Each row is followed by its class.
[-282 -179  -42  -53 -117  153  121  -88   10  -15  295  -86  312  -57
  151 -113   35  185  295 -209   17 -172 -161  117 -673 -108  464  -80
  -62   91 -177  -94 -422]
gumo
[-141   42  230   68  145   62  260  109  283  -96  355 -205   92 -289
  -42 -130 -108 -259  295 -290  103   15  -45  -93  115   20  214   70
   93  -43 -300   -1  200]
Rekob
[ 173 -254   32   -3  -21 -351  -46  219 -288 -147 -161 -191  519  220
 -265  -87 -193 -274 -205  -37  -98 -134  267   14 -865  -27  179  -48
   40  -24  171 -217 -149]
Vazuz
[-193 -103  119  165  310   59   86 -126  296    5  -68 -114  259   12
   80 -554   -6 -286  -40   18  248   30   -8  -37   52    6   44 -100
 -121  -42 -344  420  389]
pon
[ -37 -222  -57  167   41   70  -11 -177   22  109  163   41  260  -71
  -84 -276 -108 -112  -87 -189 -224   -2 -213   29  280  -68  243  253
 -203   35   -8 -268   69]
pon
[  52  -18 -233 -310  -38  110 -297  336 -159   15  208   37  -80  310
 -590   67  -74 -313 -735 -192 -523   31 -157 -117  197   -7  472  343
  261  -18  187 -542  440]
nasaz
[-189  -47 -289  -27  233  127   22  438   55 -264   90  177  324  501
  -36 -142  146 -468 -244 -266    8 -343 -247  145 -297  143  480   21
  -45 -281  -37  311  264]
nasaz
[-258  234    7  -78  199  110   11  318  -30  -67  134  237  149   -8
 -103  238 -130 -119 -207 -406  181  278  -63   -2  145   50  -28  -23
 -116    6  -79 -299   59]
nasaz
[  94 -402 -365  267 -152   59 -149  -69  -99  345  138  -43  487   97
 -137  -50 -245  273 -204 -179 -151  126  166   22  310 -220   70    7
   31  145  201 -591  -52]
Mas
[ 344  -39   21  -46  -33 -198 -243  148  -75 -219   52  128  -79  272
 -453 -123 -196 -296 -567  244 -179   81  129 -106   36   64  -83 -448
 -145  -30  252  -10  401]
nasaz
[-105  211  308 -428 -351  294  -48  265  147 -145   42  117   12  119
 -243   43  -15 -460 -548   22 -128 -230  172  -53   78   15  262  -74
 -184  -40  236 -103    9]
Mas
[-213 -309 -259  487  299 -286  -47  340   29  276  285 -154  253   97
 -208 -382   -3   36  -11 -629    1  300  -21  274  433   20  209  106
 -104   76  246 -221 -171]
mef
[-485  -36 -162  -73  -54  265  154  102 -144  369  121 -108  406  137
  128 -313 -142  135 -146 -327   70   89 -211   92   73 -135   54   15
 -103  159 -249 -201 -244]
gumo
[-187  -60  216  -35  -41  206   20 -201 -103  -97 -134   71  263  107
   83 -161   45 -238  -56   33  -99   24  132   23  -93  -84  300   -1
 -261  -39   44  532  202]
pon
[ 172  142  413  177  -63  -56 -252   22  -47  -69  463  -94    3 -218
 -255  114    4  -93  -82  175 -304  -61 -258 -147  172    5  489  193
 -122   96 -171 -668   73]
Rekob
[ 292  174 -588  365  323 -157 -107 -251   86 -106  -25 -393 -149   62
  -73 -290 -183  -29  281  128 -121   68  -29  -42  465  158 -176  -60
  166  109 -388  152  440]
Vazuz
[-105 -133   41  -77 -111  129  233   44   58   65  286 -190  263 -191
  389  106  -41  394  523 -295  135 -181  -71  225 -571   14  533  -33
  203  243    2 -121 -409]
mef
[-367   69  374    7   98  109  220  213 -153   78  233 -109  560   76
   16 -218  -81  -50  -73 -179  335  139  -42  109 -192  -48  232 -130
 -115  230 -138  -72  -57]
mef
[ 276  111  164   67 -126   80 -244  130  -30 -193 -131  287  147 -352
  -35  213   47 -117 -101  196 -428 -325  -42 -218 -118 -101  334  173
 -121  -59 -515 -456  -64]
dud
[-418   96  161 -155  -98  221   98  312    7  -75  258   24  550 -149
  266   25  -92  -97   49 -154 -223 -285  176  -92   83  -84  559  293
 -202  -39 -176   57   47]
nasaz
[  -7  227  -13 -448 -146    6  -42  101 -277 -203 -241  171  253  453
 -223 -113 -150 -435 -460   90 -223  -91 -124  -59 -298    9 -165   93
 -143 -111 -136   47  146]
mef
[ 173  176  750   61  -50   75  -50  164 -286 -209  159  160  391  -59
 -232 -129   88 -281   51  176  -93 -151 -431 -201 -291 -106  171  -59
 -299   85 -583 -501 -116]
mef
[  21   63  -65 -593 -276  -72 -228  439 -116  -79 -320  104    1  640
 -369  -48  126 -160  -75 -120 -303 -242  191  246 -377  -25   56 -109
   81 -180  370 -115 -181]
Vazuz
[-223  -69 -307   29 -176   46 -189  154   85  231  350 -311   46 -184
  -58  -87 -214  257 -308 -258  -70   69 -148 -154    3  -73   38  -12
  -98  211 -140 -558 -327]
Rekob
[-217 -197  280  200   54   37  -59 -471  244 -404  -88 -143  -18  -46
 -216 -423  -26 -381   81  306 -102 -156  267 -257  401   21   24 -116
   32   61   13  163  610]
Rekob
[-104 -278 -241  -24 -136   11   42  -59 -412  214 -260 -175  444  278
 -218 -364 -156   -2   64 -351  -27  142 -115  115 -347 -141  -57  -44
 -100  247   98 -439 -646]
Mas
[-265 -155  119  -45  -18  -84  107 -105 -167  -51  187 -368  809  263
 -209 -342 -166 -253   15 -200  189  -95  119  101 -771 -103  299  -13
  -42    4   17 -155  -97]
Mas
[-247 -130 -389 -229  191  122  302  293 -142   54   25 -170  373  210
   74 -270  -97 -144  112 -263 -151 -120  -98  125 -672  -20  618   77
  278  -13 -184  113    2]
Vazuz
[ -57  186  548   -9 -110   27  -75   92   56  130  562  -34    0 -491
  345  139  -48   34  -67  343 -310 -383 -402 -383 -259   14  463   78
 -155 -227 -499 -656  -83]
gumo
[ 210 -281 -537  525  440 -137 -145 -301  152 -365  -33 -127 -173   33
 -285 -155  -63 -155  -92  -34   59  164   40 -137  136  176 -158 -220
  221   71   72   80  562]
Vazuz
[ -18  -34  182  -76   20   86  -21   64   51 -197  233   39  240 -216
   87  -39    7   27 -243  -84 -109  -41   93  -62 -174  120  469  -91
 -168   57  162   16   95]
gumo
[ -18  370   46   35  100   70   13 -131   72  131 -128  -34    4 -198
  182  -37 -287  -46 -422   -7  156  202  -41  -81  454  135 -389    8
 -114   95 -334 -102  212]
mef
[ 209  116 -263  -27   37 -476 -286  292  155 -318  171  -25 -589  215
 -354  -49  -11 -342 -441  159 -247 -263 -146  -96 -313  275 -209 -317
   -2 -314  184  -68  207]
mef
[  31 -198  235 -270 -188  -61 -240  373  -31 -239    7  295   57  216
 -209  -84   98 -190 -609  155 -342 -316   41  -63  -73   31  168   10
 -126  -52  369   36  338]
nasaz
[ 289   35 -236  -95  -83 -208 -419  443  -46  -29   32  223  -86  230
 -323  100  -29 -150 -621  125 -599 -216   42 -102  259    5   10  116
  -52 -258  173 -315  464]
pon
[-181 -413  203   66  -16    9   77  -77  -52  147  -24  -65  356  -60
  -54 -351  -68 -171  -77 -176  -44 -149 -110  -80 -363 -123  180   38
  -97  -64   63 -396 -228]
pon
[ 115 -261 -286   36  -77 -101  227 -148 -205  -14  422 -164  438  175
 -290   16 -165    5   90 -109   10   46  -71  163 -693 -166  450  135
  124  145   97 -228 -318]
mef
[ -21 -163  426   69   45   60  324 -149 -362   -7  -58  -71  899    1
  174 -356  -90  -25  283 -203  -16  -67   62  310 -414  -60  542   64
 -112  181 -104  131  -26]
gumo
[-312  175  139   64  108  -34  -12  123  252   16  214  227 -208   22
  -27   50  -10  -79 -156  108  201  228  114   54  545   67 -186 -261
 -219  -24  202   36  207]
Mas
[  71   81 -218 -212 -182   72  -66  147  -45  433  163  -73  -98 -116
 -114  -18 -247  207 -195 -337 -152  294 -229  140  183  -68  130   73
   -3  196  -75 -495 -378]
dud
[ 103 -286 -547  -23  199  -69 -337  139  242 -172   51   41 -313  512
 -545 -242  184 -264 -585  -66   97  -71 -292   29 -379  182  172 -381
  227 -154  325 -227  150]
dud
[ 352  240  -43   54   46 -472 -314  203  262 -169 -212  318 -384 -161
 -361  -17  -37 -261 -469   54 -409  -35  199  160  696  177 -295  245
 -369  -67  231 -186  169]
pon
[   2   95 -481  301  323   52  -28  134   95  -79   72  139  194  236
 -245   -1   -5 -264 -397 -168  167  170  -71  -28  444   72  -98   36
 -102  -82 -153 -119  165]
gumo
[-272 -459 -312  -17  -54  309   32  103  -24  273  -59   10  489  -13
  -33   -5 -140  144 -326 -479  -12   89   41  -55 -174 -260  133  286
  225  150  -74 -445 -113]
Vazuz
[-187 -154  175  113  161 -127   -8   50 -210 -143   58 -105  314   28
 -158 -174  -15  -55   50  -71   60  257  174  120 -188    9  446  -85
  -29  292  192  147   82]
dud
[-213  -49  112 -129  -51  119  270  166  115  -69  399  -45   51 -175
  108 -101   43  115  523 -293   55 -174  -33  186 -284   27  515 -335
   13  -20  191    3 -286]
dud
[-196  293  200  169  139   52  -70  151    6 -102  353  122  103 -324
  -19   54  -21 -179 -151  100 -330 -140 -299  -73  189   49  599  268
 -239   45 -430 -567   99]
Rekob
[-165  349 -394 -138  109    6 -129  104  139   -8 -201   -5 -459   36
   14  -38  -73 -232 -826   61 -176 -215 -177   54   20  286   -9   -1
   64 -138  -83 -126  304]
Rekob
[-135   15   81  -17   -2  -47  171   57  -66  177  265 -221  495   60
  148 -139  -88   33  191 -286  138  -78   -7  165 -524  -29  297 -120
 -103 -194  -96  -95 -334]
gumo
[ 167   40 -136  316  249   72  -55 -184  111 -240 -213 -182   82   56
 -217 -291  -31 -466   61 -223   39   75  -32 -112  352   96 -161   75
  -51  -31 -313  198  252]
Vazuz
[-200  -44  -90 -178  -19   21  111  185  207   -1  224 -105   83 -133
  218 -224   42   75  -58    4 -179 -191   92   48 -283   36  522  -24
  -73  -94   29  337   32]
Rekob
[-164  -37  123    1 -158  128 -215   -1  -82  201  165  -95  295 -143
    5  -93 -134   49 -158 -255 -205  132 -127 -170  268  -85   75  221
 -248   98  -84 -461 -141]
Mas
[  33  -70  -16   21   67 -216  251 -276 -220 -225  111 -268  215   26
 -310 -285 -296 -396  -53 -102  -12    0 -113   42 -639   64  152  -10
   32  106   -8 -149  -83]
mef
[-115 -339 -293  152  139   32   77 -113 -116  285  371  -34  250  -11
 -148 -312 -202  139 -314 -410  -66  209 -212   18  133  -74   55  -24
  -20  -72  201 -335  137]
nasaz
[  24   96 -320  107  138   19   76  283 -180 -243  307 -172  391  271
 -353    0  -79 -210  238 -291   79  -23 -187   91 -335    9  319  -56
  -14  162 -150 -351 -260]
Vazuz
[-295   68  -56 -470 -102  157  -82  278  -34    4  108  200 -211  382
 -259 -163   61 -215 -653  -82 -322 -106 -118  137   21  118  356 -154
   -6 -112  436 -156  190]
gumo
[  65   51 -258  -51   -5  110  -89   -6   29  192  295  114  256  -22
  216  389 -272  231 -404   57  144  152  -67 -137 -127   56   86 -151
  -60  -67  127 -546  -53]
Mas
[ -81   38  -12  168  338  173 -119   84  292 -176 -144   57  115 -154
   96 -109 -130 -217 -118  -34   49  112  148 -299  702  138   46   19
   27   99 -305   44  564]
nasaz
[-108 -220 -160  133  219   20   -5 -145  148 -338  -34 -226  -62  155
 -219 -442    2 -229  310   41 -104  -30  134 -129  568   95   42  -30
  190  251  164  329  631]
pon
[ 150   29  234   24  -95 -136  -19 -209   -3 -277   79 -174  287 -257
   28   -5  -46  -31   42 -127   -1 -145  111   75 -361  107  129  175
 -269   88  154   18 -227]
Vazuz
[-196   23  144  209  260   77 -207   68  119 -302   12 -164  -74   96
 -392 -372   21 -502  102   44 -100  153   29 -252  436  -12  245  -57
   19  210 -451  176  504]
nasaz
[-103  200  -90   16  -64  334 -395  275 -171 -138  -37   -7  192  219
 -135  338 -143 -382 -177   19 -211  -21 -180 -381 -231  -73  375  -60
   55   73 -621 -567   68]
Mas
[-138  163  447  -28   -7  284 -168 -128  146  -13  -25 -171 -118   -7
 -123 -252  -34 -353  -19  -87 -127  207  -44 -128  611   30  210   18
  -29   77 -280  131  462]
Rekob
